Each row is followed by its class.
[ 131  -45   22   89  -29 -275  157 -104 -219 -268 -156 -222   47  172
  536  155  -24 -240  418 -110  185  418  115   71  320 -160 -263 -373
   90 -635   41  -39 -118 -187  128 -170 -233  -55 -232   85  147  -23
  364]  (107)
[ 125  -17   63 -268  105    8  -40  184   20   86   35   60 -226    8
   82 -252  -28  116 -262  -13   28  -46  336 -246  275   80   54   97
   98  409  150   31  -80   55  -40  -16   67   81  168  -50  -35   -5
  -27]  (121)
[  34   -1  102 -123  -48  -19  -29   87   10   67   43   66 -113  -59
  -78 -118   82  147 -203 -106  104 -111  243 -133  -15   -4   80   92
  136  297   57  -76   14  -11 -113  -82   35  -33   27  -77  -31   23
 -111]  (119)
[  81  -29 -262   89   41 -119  128 -121  -88 -190  -52 -296  200  110
  246 -108   -3 -116  327   45   21  190  -13  197  108 -189 -110 -331
   16 -455  -93   54   76  -40  139  -77 -148  -81 -213 -138  180  -66
  205]  (95)
[  68  -49 -147  -17   64    7   -3   -1  -52   17    2    1    6   74
  112 -191 -175 -104    7   73  -56    4  118   44  203  -57   16 -126
   47    1  -57   86  -60  112   51    0  109  -56  -90 -109   72  -61
   14]  (157)
[ -18   24  -36  119  -10   39  -85    3   59   45   91 -147  136  -12
  -78 -149    2   63    2   24   26  -65  -35   89  -87  -91   82  -66
  -28   35 -106  129   91    7   36   30   27  -95  112 -119   21   -9
   12]  (155)
[ -36    2   20   71   10  -11   62  -47  -56  -43   98  -99   62   -6
    0  -59    1  127   86   43   50  108   -5   13    5  -15   19 -166
  -17  -81    6   58   46  -14   44  -15  -17 -139   -9 -183   76   -8
   40]  (155)
[ 109  -67 -254  183  -65 -188  224 -198  -96 -278  -74 -267  274  145
  328  -93 -201 -138  490   72  107  402  -18  297   99 -215 -148 -448
  -37 -543  -47  -86   28 -116  195  -14 -260 -153 -276 -226  187 -138
  251]  (121)
[  98   14  245    8   23  -48  -21   25 -164  -41  -52    0 -103  102
  151  172   98   -7  -32 -120  138   77  115 -144  197   27 -124  -61
  181  -37   31   49  -63 -105   48 -168   -7   13   10  103   24   93
  132]  (95)
[-134   60   53  148   66  106  -61  -83    5  -43  144   44  113   48
 -130   61   66  166   28  -10    5   94 -171  -19   20   71   18  -65
 -123   19  -75  210  107  -19  120   15  166 -145   96 -122   64   81
   66]  (121)
[   7   52  408   10   24 -106   -6  -23 -163   42   22  205 -153   11
  -44  187   64   78 -260 -177  206 -108   67 -106  -70   16   77  -29
  183  333  118 -141   13 -232  -22 -123  -32  -88  -48  -19 -210  132
   25]  (91)
[ -89  -13  109   78  -26   91  -20  -60   82   93  114  106   54 -123
 -419 -154   19  180 -190  -63   18 -159    6   56 -267   16  276   61
  -80  437   53   -1  133  103  -21   89  127 -247   88 -202 -120   51
 -248]  (155)
[ -97   66  161  -35   -6   55 -215  -62  134   80   30  -15   30  -54
 -126 -150  136  193 -125   61  127  -64   74 -205 -107   64  146   12
   42  232  -13  105   39   27   21   96    4  -47  172   -7  -65   52
   13]  (107)
[   7   24 -232  286   28   57  160 -128 -158 -143   83   -4  172   90
  -39  273  -63 -147  318   44 -126  255 -159  177  179    7 -102 -172
  -72 -300  -98  208   -8   31  177  -28  128 -185 -125 -133  166    2
   51]  (119)
[ 232   24 -101   14   11 -253  215   43 -196 -181 -150  -14  -29   80
  349  131 -107 -203  121 -175  212  108  248   93  222 -127 -175 -239
  156 -292   94 -110  -43 -107   37 -237 -197  -25 -259   35  -37   51
  124]  (119)
[  68   20  207  -57   43   37  -79   52   29  118   66  122 -170  -33
 -171   37   92  104 -318 -151  103 -258   65 -124 -144   33  139  181
  104  357  111  -21   21 -259 -162 -111    2   -3  113   24 -220   55
 -162]  (91)
[-178   66   57  287   99  257   -8  -88   63  105  154  114  165 -119
 -477  104  194  113  -12  -96 -197 -105 -243   23 -195   76  193  183
 -131  259 -118  209  126   -7   -4  130  316 -160  109 -178  -19  123
  -94]  (121)
[ -63  156  434  -55   81   84 -149   52   68  238   93  255 -210 -138
 -422  138  189  224 -403 -141  169 -442   71 -223 -312  119  220  281
  155  623   84  -26   84 -154 -203  -47   65   -9  205   35 -302  193
 -231]  (155)
[ 198 -105 -208  -92   39 -210  147   70 -141 -179 -155 -176   60  164
  404 -125 -202 -126  217   12   12  303  223    6  386 -147 -206 -265
   64 -329  127  -84 -161    0  141  -13  -54   65 -167  -13  122 -128
  249]  (155)
[  16   68   18   -6   12   18  -45   13   98   82  116   10   -1  -60
 -115  -93  -18  145 -125  -14  102 -123   81    9 -110  -56  117  -67
   23  173   47   47   87  -56  -72  -71  -38 -100   68 -175  -16   38
 -172]  (33)
[  -5  -22  -22  292   40   -1  106 -184 -206 -157    8   50  146  143
  100  228  -87  -67  232  -22  -53  229 -147  169  118   -4 -140 -242
  -20 -421  -70   85   22  -40  182  -98   50 -161 -211 -167  156   15
   98]  (157)
[ 261   -1 -367  -82  112 -115  164   57 -141 -181 -137 -299  101  213
  461 -154 -247 -208  299  109    9  267  128   59  448 -198 -212 -358
   64 -483   10   88 -103  -25  146  -45  -57   83 -199  -60  189 -115
  305]  (91)
[  56   73  244  -18    6  -56    5   63 -122   44  -47  247 -184 -115
 -326  213   44  120 -236 -171  127 -214  197 -163  -96  189   46  223
  204  484  109 -177  -12   -7  -71  -32  -48   -1   77   52 -303  141
 -154]  (188)
[  41  118  161 -118   97    4  -74   41   15  123    8  204 -223  -93
 -375   68  135  148 -388 -153   74 -379  147  -82 -207   91  202  179
   17  533  238  -29   85    5  -80  -39   31  -84  124  -58 -291  183
 -319]  (107)
[ 205 -100 -292    4   56  -65  116  -45 -107 -112  -33 -275   58  134
  249  -90 -225 -209  231   50 -145  201   51  107  277 -156  -75 -208
  -38 -369   84   64 -162 -101  101    2  -64   24 -181 -128   94 -148
   73]  (119)
[  63   54  225  -20   88   41   64   59   -3   74   14   93 -187 -126
 -241   97  140   88 -239 -162  -14 -216   98 -178 -121  124  183  259
   36  456  206  -80  -16  -39  -91   13   50   15   78  -24 -297  127
 -190]  (107)
[  16  -30    8 -163  163  105  -28  149  134  179   97   37 -140 -131
 -162 -277  -31   68 -280  -18 -174 -287  126 -134  -46   69  200  264
  -32  397   94   15   27   88 -114   91  147  157  178  -63 -159  -22
 -206]  (155)
[ 173  -40 -124  -99  136  -77  128   85 -134  -84  -86 -107  -82   70
  112 -162 -149  -27  -49  -26  -52   94  284  -47  271   33  -37  -73
   48   50  194    5  -90   93  109   16  -25   21   -3 -112  -42  -33
   38]  (119)
[ -25   43   96 -173  111   37 -160    7  101  155  116   76 -101  -55
  -65 -201  -69   94 -241   96   18 -213   50 -166  -27   48  180   66
   49  323   -5   19   -2  -37 -117   98  -57  123  112   -7 -106   -2
 -128]  (121)
[ -33   46 -176  169   78  -59  135 -105 -162 -197  -31 -117  167  114
  285  200 -106 -115  436   26  -62  399  -38   41  312    5 -264 -233
  -23 -625 -114  139 -111  -16  143  -15   -6   39 -162   15  242  -52
  275]  (95)
[  78  -38 -217   46  -76 -160   24 -162  -14 -150  -40 -147  117   85
   70  -47  -58  -93  224    3   31  195  139  141   92 -118  -71 -233
   34 -255  -24   42  -42    6  100  -20 -147 -108 -102  -75  154  -65
   50]  (95)
[  30   -4    1 -141  105  -92   76   67  -14   20  -35   49 -103  -48
   69 -116 -148   65  -42    1  -78   17  241 -108  134   83   10   29
   31  168  128 -152 -119   58  -31   92  -66  140  -25  -46  -60  -51
  -23]  (155)
[  91  -10  -67 -163  135  -31   -9  134   82   73    9  -19  -41   33
  137 -169  -60    5  -86   15  -14  -32  166 -128  254  -78  -22  -49
   84   38   68  104  -54  -39  -63  -39   23  127   36  -31   64  -37
   62]  (91)
[ -96   26  218    0 -106   85 -256  -72  174  188  147   57  -33  -73
 -278  -67  209  196 -219  -22   80 -152   13 -103 -225   -2  237  153
  -28  409   -9   92    0 -138 -131   12  119 -161  187  -19  -54    8
 -163]  (107)
[ -86   52  279   67    3  -27  -73  -72  -59    7  -37  161  -17   -2
 -111  163  170   20  -89 -124  225  -84  -26  -47 -130   34   53  -39
  125  190  -11   16  131  -94   28 -101   32 -154   38   77 -133  164
   35]  (121)
[  30 -126  -91   70 -117 -141    2   -5  -37 -126   53 -130  194  132
  384 -227 -244  -62  258   77  171  288   79  141  181 -202 -174 -336
   62 -413 -163  -61   43  -94  107 -147  -75  -91 -118  -83  218 -163
  265]  (188)
[ 176   40 -114 -120   42 -124  189  134 -142 -109 -138  -60 -162   46
  214  122  -69  -53  -20  -85  132   -5  185  -14  142   -9 -165  -80
  145 -126  208 -104  -74  -60    5 -214 -160   55 -101   15  -85   26
   13]  (188)
[-166  181  -16  153   88  166 -104  -33   60   87  188   91  104  -77
 -418  245   63   83   46   32  -98 -154 -210  -34 -115   90   42  159
 -104   88 -113  278   93  110   42  103  231  -45  167  -22  -51  134
  -65]  (155)
[ 138    2 -143 -157  -23   -3  -95  136   67  109  -27  115  -91  -13
  -11 -149 -152  -29 -176  -37    4 -169  190  -10   81  -35   57   57
   14  251   51   28  -38   53  -91    7   65    8   52   28  -96  -14
 -130]  (91)
[-123   49   73  -16  -55   -1  -79 -108   52   22   72   -6   33  -90
 -152 -110   37  214   -3   77  130   46    5   -8  -96   17  179 -106
  -70  230   71  -12   57   28   34   74  -28 -245   43 -178  -68  -16
  -41]  (188)
[  83  -21  -84 -111  114   10  -77  143   -9  141    0   66  -73  -54
 -138 -139 -145  -92 -194    1 -103 -283  191   -7  117    7   83   88
   87  340   27   27   -8  169  -13  -32  111   31   52   -5 -114    9
 -152]  (107)
[-161   13  354  -39    2  157 -217   52  179  306  170  303 -112 -217
 -593 -178  145  261 -453 -137   40 -451  137  -97 -362  153  339  366
   27  854    6  -12  190   72 -179   10  202 -139  285  -20 -221  127
 -372]  (121)
[ -81   19  317  -33   17 -154  -83  -70 -111  -53    6    3  -41   88
  156   57   37   21   53  -55  266   -1   17  -77   39  -48  -61 -102
  174   -5 -128  -82  122 -152   46 -172  -45  -30  -61   59  -50   50
  245]  (188)
[-203   89  214  261   57  118  -23 -143   67   38  159  171  123  -25
 -263  107  186  169   34  -87   -7   63 -174   -8 -107   59   85   41
 -118  111 -105  228  161  -32   72  110  214 -161  110 -133   70  127
   87]  (121)
[ -42  102  303   39   37   68  -17   28   -2   85   60  145  -89  -64
 -285   62   86  159 -328 -147  190 -250  -46 -101 -256   -8  196  121
  100  433   56  -42  171 -202 -115   -2   38  -89  153  -66 -208  155
 -112]  (121)
[ -19  124  157 -203   46   89 -206  110  113  214   56   79 -145 -142
 -211  -54  -13  149 -280   20   48 -339   66 -321  -44   48  211  217
  166  615   67  -26  -39  -68 -176  148   37  131  149   61 -269   13
 -111]  (107)
[  96  -32   26    5   56 -166  128  -74 -155 -179  -50 -139   15  161
  305   65  -31 -126  251   -7  180  131   -4   96  148 -146 -190 -261
  139 -338  -46  -59   74 -150   98 -227 -167  -27 -234  -18   87  -13
  231]  (33)
[-216  181  388   47   77  194 -194   72    8  184  152  253 -112 -100
 -255  182  305  271 -202 -131   72 -165   16 -257    4  176   88  183
   52  436  -48  288   99   53  -52  -79  366 -163  234   36  -41  242
   30]  (155)
[  -9  -23  182  146  -75 -115   39  -86 -103  -53   10 -154   88  113
  182  -23   16   17   58 -121  182  172   26   91   26 -190  -18 -191
  -26 -238  -50   77   -9 -137   36  -93  -42 -186 -130  -65  108   26
  184]  (107)
[  95   50 -214  -41   80  -77  102  -45 -141 -152  -61 -272  102   92
  363 -116 -196 -125  290  191    1  217  -19   11  260 -112 -120 -329
   71 -416  -59   39  -49   33  159   97 -200   99 -205 -118   79  -73
  307]  (91)
[-121  170  159  168  143  228  -72  -52  131  195  223  216    0 -141
 -501  134  203  211 -191 -126 -176 -214  -71  -73 -196  142  211  257
 -126  375   41  255   91  -27  -91   73  264  -95  209 -155  -65  177
 -219]  (91)
[  32   -6 -109   68  -38 -171   84 -145  -92 -186  -44 -204  127  107
  295 -112  -33  -21  236   28  182  240   90  157  115 -170  -59 -418
   51 -329  -24   33   91  -29  172  -97 -193 -191 -187 -142  157  -38
  197]  (95)
[-104  153  -43  151   36   92   28  -99   -5  -54   56   71   94    0
  -85  233  151   92  162  -55  -28  130  -75  -24   69   49  -84 -108
  -31 -119   15  260   45   -7   81  -32  131 -132  -10  -55  150  121
   81]  (91)
[ -33   36  331 -172   -1  -77 -163   -3   33   69   -5   99 -164   25
   74   54  157   75 -149  -77  275 -112  157 -175   16    9  -13   11
  139  207   46    9   46 -122  -28 -239  -12  -16   51  142  -77   94
   33]  (95)
[   6   42 -112   70   52   -5  143  -29 -130 -121    6   22   38   53
   96  162  100   78  163  -98  -71  281   54   13  253   62 -139 -134
 -133 -233  125  155  -55   48  123 -110  146 -150  -99  -84  187   63
   96]  (91)
[  21  -64 -194   30   -6 -121   43  -88   66  -93   -7 -168  158   60
  249 -163  -70  -59  272   30   41  218   80  115  114 -148  -94 -275
  -81 -428    5   76    9  -41   79  -53  -95  -56  -71  -96  218  -69
  112]  (121)
[-144    6  194  103  -33   53 -117 -128  118  138  130   45   48 -107
 -332 -127   58  168 -192    9   63 -218 -124   65 -349  -41  273   49
  -14  378  -44    8  161  -99  -55   90  -34 -173   80 -178 -158    9
 -131]  (188)
[-110   89  343  -89  -12  180 -227   36  291  324  139  279 -175 -247
 -665  -52  317  330 -499 -176   19 -440  119 -240 -393  187  356  483
  -52  838  127   67   48   35 -256  117  150  -31  325   -2 -274  166
 -440]  (119)
[ -11  102  -90   61   77  -68   58  -51  -56  -99  -32   65   87   80
  109  165  -16    1  265  -22   51  190   45   92  151   31 -213 -176
  -97 -283   59   84   39   42  152  -58  -12  -44  -61  -48  115   39
  106]  (119)
[  40   54 -103   12   -8 -152   60 -106  -68  -68  -23  -61   73  -17
   -3   30  -12   28  134  -66  117   12   81  142   22 -153    4 -255
   85  -30   68   -4  109  -55   31  -87 -156 -206 -175 -173   36   13
   25]  (33)
[ 117  -15  -16   50   27 -143  130  -27 -173 -182 -146 -158    4   85
  326  127  -11 -179  197  -58  122  207   39   14  219  -52 -125 -238
  106 -328   49  -28  -75  -97  107 -119 -147  -11 -151   61  -12   -8
  206]  (107)
[ 247  -35 -242  107  -23 -263  314  -31 -323 -367 -223 -341  108  219
  740  115 -209 -329  514   29  122  463   21  220  419 -217 -356 -520
   96 -899  -30  -66  -83  -72  191 -160 -355   18 -411   11  204  -80
  413]  (107)
[-158   41   63  214  -17   66  -23  -72  -37  -15  128   80   98   35
  -28  215  124   74  129  -22  -65  204 -143   20   91   25  -50  -86
 -122 -136  -50  242  -38    9   77   -1  207 -198   19  -10  170   75
  104]  (155)
[  47   48   99 -186  157   11  -78  146   61  162  -32   12 -104  -65
 -135 -139   27  107 -208  -57  -65 -202  142 -177   29   48   70  213
   15  367  118  -40  -74   13 -118  168    4  213  131   71 -160    2
  -55]  (95)
[ 215   10 -213   66    8 -153  171  -68 -221 -237  -82 -211   51  168
  331  154 -137 -234  389   37  145  243   41  142  266 -166 -224 -319
  146 -487    4    3  -21 -174  165 -210 -140  -90 -214  -98   71  -70
  254]  (188)
[  89   55   36  -35  -17 -128   36  -26  -32  -50   31    6  -54   73
  206   61  -70 -108   86  -49  180   51   78   78   98 -132  -89 -216
   -7 -194   93   45   32  -92   45 -187  -22  -66  -63    9   74   68
   31]  (121)
[  90   69   20  -54   52 -142   42   45 -102  -91  -63   45  -83    6
  -30  158   42   97  -31  -97  155  -43  156  -84   44   55  -91  -99
  159  106  197 -133    6 -106   13 -122 -131  -14    7  -11  -98   47
  -41]  (107)
[ -75   16   -8  291  -10  142    6 -126  -44   -8  102   83  100    7
 -143  122   90   -2   32  -35  -95   85 -144   79   -5   18   95  -24
  -49    6 -122  213   31  -45   78   14  216 -233   -2 -134   82   30
   25]  (107)
[ 115   30    4   -7   70  -48    4   -6 -142   -9  -21   46  -79   29
 -145   80 -104  -35 -105  -43   46 -142  119   23  -32   52  -12  -15
  118  119   53  -65  -16  -82   -9  -93  -82   -7   25  -28  -94   68
 -161]  (121)
[ 139   67  -87   11   39 -118   36   22 -167 -116  -56 -219  -18   50
  206  149   21 -106  220   -1   80   50   56   12  172  -54 -128 -139
   93 -204   22   41  -32  -54   89 -110 -128   -5  -39   18  -44   28
  144]  (155)
[-152  156   81   61   95  239  -80   96   20  141   63  236  -99 -104
 -325  155  174  216 -266  -69  -49 -203  -53 -147  -73  217   69  204
   47  353    3  222   46   51  -56    8  237  -67  189    4  -95  146
  -83]  (188)
[  82   28 -115  -87  102   54  -35   79   22   49  -45   42  -39   10
  -72 -138 -115   -7 -117   53  -29 -144  129  -77   56   48   41   26
   87  224   23   44   -5  102    6   84   31   83   61  -55  -98    0
  -95]  (119)
[ -92  -11  109  134  -41    1   36 -113  -19  -20   90  -45  123  -23
 -110 -185   -2  151  -38   44   73   48 -119  141 -167  -68  183 -164
 -108   66  -81   -4  171   35   31   97  -66 -215  -59 -202   17   22
  -22]  (91)
[ 253  -45 -408  -85   49 -205  221   52 -199 -234 -207 -190   53  155
  460 -186 -414 -195  204   25   -6  260  264  184  371 -164 -166 -436
   21 -363  149 -121  -92   53  169  -12 -238    6 -294 -137   78  -95
  101]  (119)
[  67   44  165  117  -33 -100   98  -73 -191  -78 -109   62  -55   48
   39  248   31 -104  -19 -137  198   31   41   26  -29  -72  -26  -89
  182  -89    6  -44    2 -203    8 -140  -91 -111 -127   18  -95  111
   81]  (188)
[ -64   45  128   41  -39   18 -101  -84  166  168   43  151   -9 -129
 -254 -129   89  165 -281  -72   85 -228   44   41 -273  -28  275   30
  -23  361   46   57   97  -39 -103   61  -40 -153   50 -130 -131   60
 -187]  (91)
[ -54  100 -214  180  130   36  102   -4  -31  -38   -9    5  176   -7
  -53  183   29  -22  196  -26 -129   19 -119  133   26   -5 -113  -64
 -110 -281  -46  153   49   76   75  -12  121  -20  -54  -79   96   62
   42]  (155)
[-246  173  261   18  171  304 -214    4   73  254  243  179  -69 -189
 -715  215  352  243 -304  -36 -166 -387 -176 -283 -245  272  240  486
   28  637  -95  237  112   56 -128  100  276    0  356  -17 -189  206
 -204]  (91)
[  -9 -120   84  -24   -7  -90  -73  -62   29    7   69  -96   77   70
   90 -254   15   29  -22   20   96   23  -12  109   -8 -134   50 -152
  -63  -50  -28   34  140    8  109  -71  -39 -117  -11 -117   40  -38
   79]  (188)
[ 157   31  -90   -6   86 -185  138   10 -299 -219  -46 -115  -58   97
  243  166 -104  -38  232    5   73  108  107   20  211   83 -277 -198
  176 -252    1 -161  -55  -81  115 -188 -198   92 -146  -36    0  -38
  147]  (155)
[ -89   54   22  187   60    9   28 -121  -20  -52   18  107   80   47
   -2  246  161  -19  200 -132  -61  260  -11   57  195   42  -99 -116
 -160 -262   64  303  -39   50  120  -51  167 -203   -3  -18  187  105
  104]  (107)
[  61  -31  -90  -42   15 -239  128  -39 -140 -228  -47 -279   72  101
  382 -175  -94   11  246  -22  123  260  103   63  173 -105 -174 -298
  -15 -434   41  -74   43   51  150  -13 -254   10 -127  -94   95  -45
  274]  (188)
